[[129 134 130 126 115]
 [120 151 131 122 128]
 [135 115 135 129 122]
 [125 125 135 131 115]
 [125 110 128 118 127]
 [127 130 122 135 130]
 [133 118 129 137 125]
 [128 131 125 135 133]
 [136 143 126 134 129]
 [119 119 114 136 139]
 [128 140 123 124 123]]
->
[[128 140 123 124 123]
 [119 119 114 136 139]
 [136 143 126 134 129]
 [128 131 125 135 133]
 [133 118 129 137 125]
 [127 130 122 135 130]
 [125 110 128 118 127]
 [125 125 135 131 115]
 [135 115 135 129 122]
 [120 151 131 122 128]
 [129 134 130 126 115]]

[[131 130 117 124 116 136 134 127 135 137 135 128 136 123]
 [116 118 134 150 148 120 124 127 114 117 117 122 117 126]
 [127 123 151 127 140 123 117 127 123 122 121 128 122 132]]
->
[[127 123 151 127 140 123 117 127 123 122 121 128 122 132]
 [116 118 134 150 148 120 124 127 114 117 117 122 117 126]
 [131 130 117 124 116 136 134 127 135 137 135 128 136 123]]

[[130 136]
 [127 144]
 [116 151]]
->
[[116 151]
 [127 144]
 [130 136]]

[[132 101 120 107 125 128 120 126 126 117 126 139 127 121]
 [125 133 118 131 128 127 124 123 117 131 127 132 128 119]
 [127 126 136 128 126 125 127 130 133 131 126 127 141 131]]
->
[[127 126 136 128 126 125 127 130 133 131 126 127 141 131]
 [125 133 118 131 128 127 124 123 117 131 127 132 128 119]
 [132 101 120 107 125 128 120 126 126 117 126 139 127 121]]

[[128 140 127 128 151 135 122 123 122]
 [130 134 127 131 130 129 124 132 122]
 [124 128 125 126 127 126 130 130 129]]
->
[[124 128 125 126 127 126 130 130 129]
 [130 134 127 131 130 129 124 132 122]
 [128 140 127 128 151 135 122 123 122]]

[[130 129 128 127 128 126]
 [118 127 124 152 136 143]
 [130 141 125 124 130 128]
 [128 122 131 130 127 125]
 [127 120 135 128 126 124]
 [127 121 134 127 126 123]
 [132 133 125 117 126 127]]
->
[[132 133 125 117 126 127]
 [127 121 134 127 126 123]
 [127 120 135 128 126 124]
 [128 122 131 130 127 125]
 [130 141 125 124 130 128]
 [118 127 124 152 136 143]
 [130 129 128 127 128 126]]
---
[[120 140 130 115 130 141 113 140 137 127 133 110 134 123]
 [123 126 124 123 129 123 128 131 132 128 127 132 125 131]
 [102 146 138 107 131 136 115 133 133 127 136 117 132 113]
 [118 132 130 123 124 133 126 127 126 134 130 131 134 121]]
->
[[120 123 102 118]
 [140 126 146 132]
 [130 124 138 130]
 [115 123 107 123]
 [130 129 131 124]
 [141 123 136 133]
 [113 128 115 126]
 [140 131 133 127]
 [137 132 133 126]
 [127 128 127 134]
 [133 127 136 130]
 [110 132 117 131]
 [134 125 132 134]
 [123 131 113 121]]

[[131 131 107 119 119 115 121 125]
 [127 125 117 125 126 120 114 122]
 [133 126 118 113 124 113 123 120]
 [132 127 118 118 124 117 120 119]
 [125 117 118 111 136 115 114 120]
 [124 119 114 115 134 118 112 122]]
->
[[131 127 133 132 125 124]
 [131 125 126 127 117 119]
 [107 117 118 118 118 114]
 [119 125 113 118 111 115]
 [119 126 124 124 136 134]
 [115 120 113 117 115 118]
 [121 114 123 120 114 112]
 [125 122 120 119 120 122]]

[[117 138 128 127 140 124 139]
 [119 127 125 133 143 131 147]
 [114 137 127 127 143 129 138]
 [114 141 127 124 141 124 139]
 [114 126 126 130 147 126 145]
 [114 129 125 131 150 128 148]
 [119 126 127 136 146 130 149]
 [115 141 128 124 140 125 138]
 [116 137 123 124 143 124 142]
 [114 129 123 135 149 127 146]]
->
[[117 119 114 114 114 114 119 115 116 114]
 [138 127 137 141 126 129 126 141 137 129]
 [128 125 127 127 126 125 127 128 123 123]
 [127 133 127 124 130 131 136 124 124 135]
 [140 143 143 141 147 150 146 140 143 149]
 [124 131 129 124 126 128 130 125 124 127]
 [139 147 138 139 145 148 149 138 142 146]]

[[128 122 138 124 128 125]
 [125 131 128 133 132 136]
 [130 122 137 126 131 136]
 [126 132 122 125 125 118]
 [125 135 115 126 120 104]
 [126 133 119 132 123 113]
 [128 129 125 129 126 124]
 [130 126 128 125 128 130]
 [132 127 119 113 118 103]
 [130 128 127 131 129 135]
 [127 132 123 131 128 128]]
->
[[128 125 130 126 125 126 128 130 132 130 127]
 [122 131 122 132 135 133 129 126 127 128 132]
 [138 128 137 122 115 119 125 128 119 127 123]
 [124 133 126 125 126 132 129 125 113 131 131]
 [128 132 131 125 120 123 126 128 118 129 128]
 [125 136 136 118 104 113 124 130 103 135 128]]

[[109 130 134 120 135 122 137 126 129 120 122 122 102]
 [133 128 132 120 127 136 136 129 131 138 132 139 140]]
->
[[109 133]
 [130 128]
 [134 132]
 [120 120]
 [135 127]
 [122 136]
 [137 136]
 [126 129]
 [129 131]
 [120 138]
 [122 132]
 [122 139]
 [102 140]]

[[139 129 120 115 135 136 123 128]
 [119 145 139 107 133 129 121 128]
 [126 132 130 134 131 125 149 133]
 [133 115 139 146 122 146 110 143]
 [132 153 125 112 129 124 129 116]]
->
[[139 119 126 133 132]
 [129 145 132 115 153]
 [120 139 130 139 125]
 [115 107 134 146 112]
 [135 133 131 122 129]
 [136 129 125 146 124]
 [123 121 149 110 129]
 [128 128 133 143 116]]

[[128 127 127 129 130 129 127 129]
 [130 102 119 154 144 138 105 149]
 [126 118 119 142 141 139 115 141]
 [126 144 132 112 119 123 142 116]
 [131 134 136 118 117 118 138 117]
 [131 124 131 129 124 123 127 127]
 [127 114 121 144 140 137 114 142]
 [128 137 132 118 121 123 137 120]]
->
[[128 130 126 126 131 131 127 128]
 [127 102 118 144 134 124 114 137]
 [127 119 119 132 136 131 121 132]
 [129 154 142 112 118 129 144 118]
 [130 144 141 119 117 124 140 121]
 [129 138 139 123 118 123 137 123]
 [127 105 115 142 138 127 114 137]
 [129 149 141 116 117 127 142 120]]

[[127 127 129 127 129 127 127 128 129 128 127]
 [104 121 120 145 145 127 110 153 141 150 125]
 [126 126 130 127 128 128 127 126 128 129 127]]
->
[[127 104 126]
 [127 121 126]
 [129 120 130]
 [127 145 127]
 [129 145 128]
 [127 127 128]
 [127 110 127]
 [128 153 126]
 [129 141 128]
 [128 150 129]
 [127 125 127]]

[[142 131 143 128 117 130 134 131]
 [112 129 128 141 130 123 123 130]
 [110 128 120 136 135 123 120 128]
 [125 128 131 132 126 126 125 131]
 [112 125 115 131 138 125 119 127]
 [141 127 130 120 125 131 132 127]
 [131 131 130 127 128 130 135 126]
 [106 129 113 136 141 124 124 124]
 [103 127 105 132 146 124 121 122]]
->
[[142 112 110 125 112 141 131 106 103]
 [131 129 128 128 125 127 131 129 127]
 [143 128 120 131 115 130 130 113 105]
 [128 141 136 132 131 120 127 136 132]
 [117 130 135 126 138 125 128 141 146]
 [130 123 123 126 125 131 130 124 124]
 [134 123 120 125 119 132 135 124 121]
 [131 130 128 131 127 127 126 124 122]]
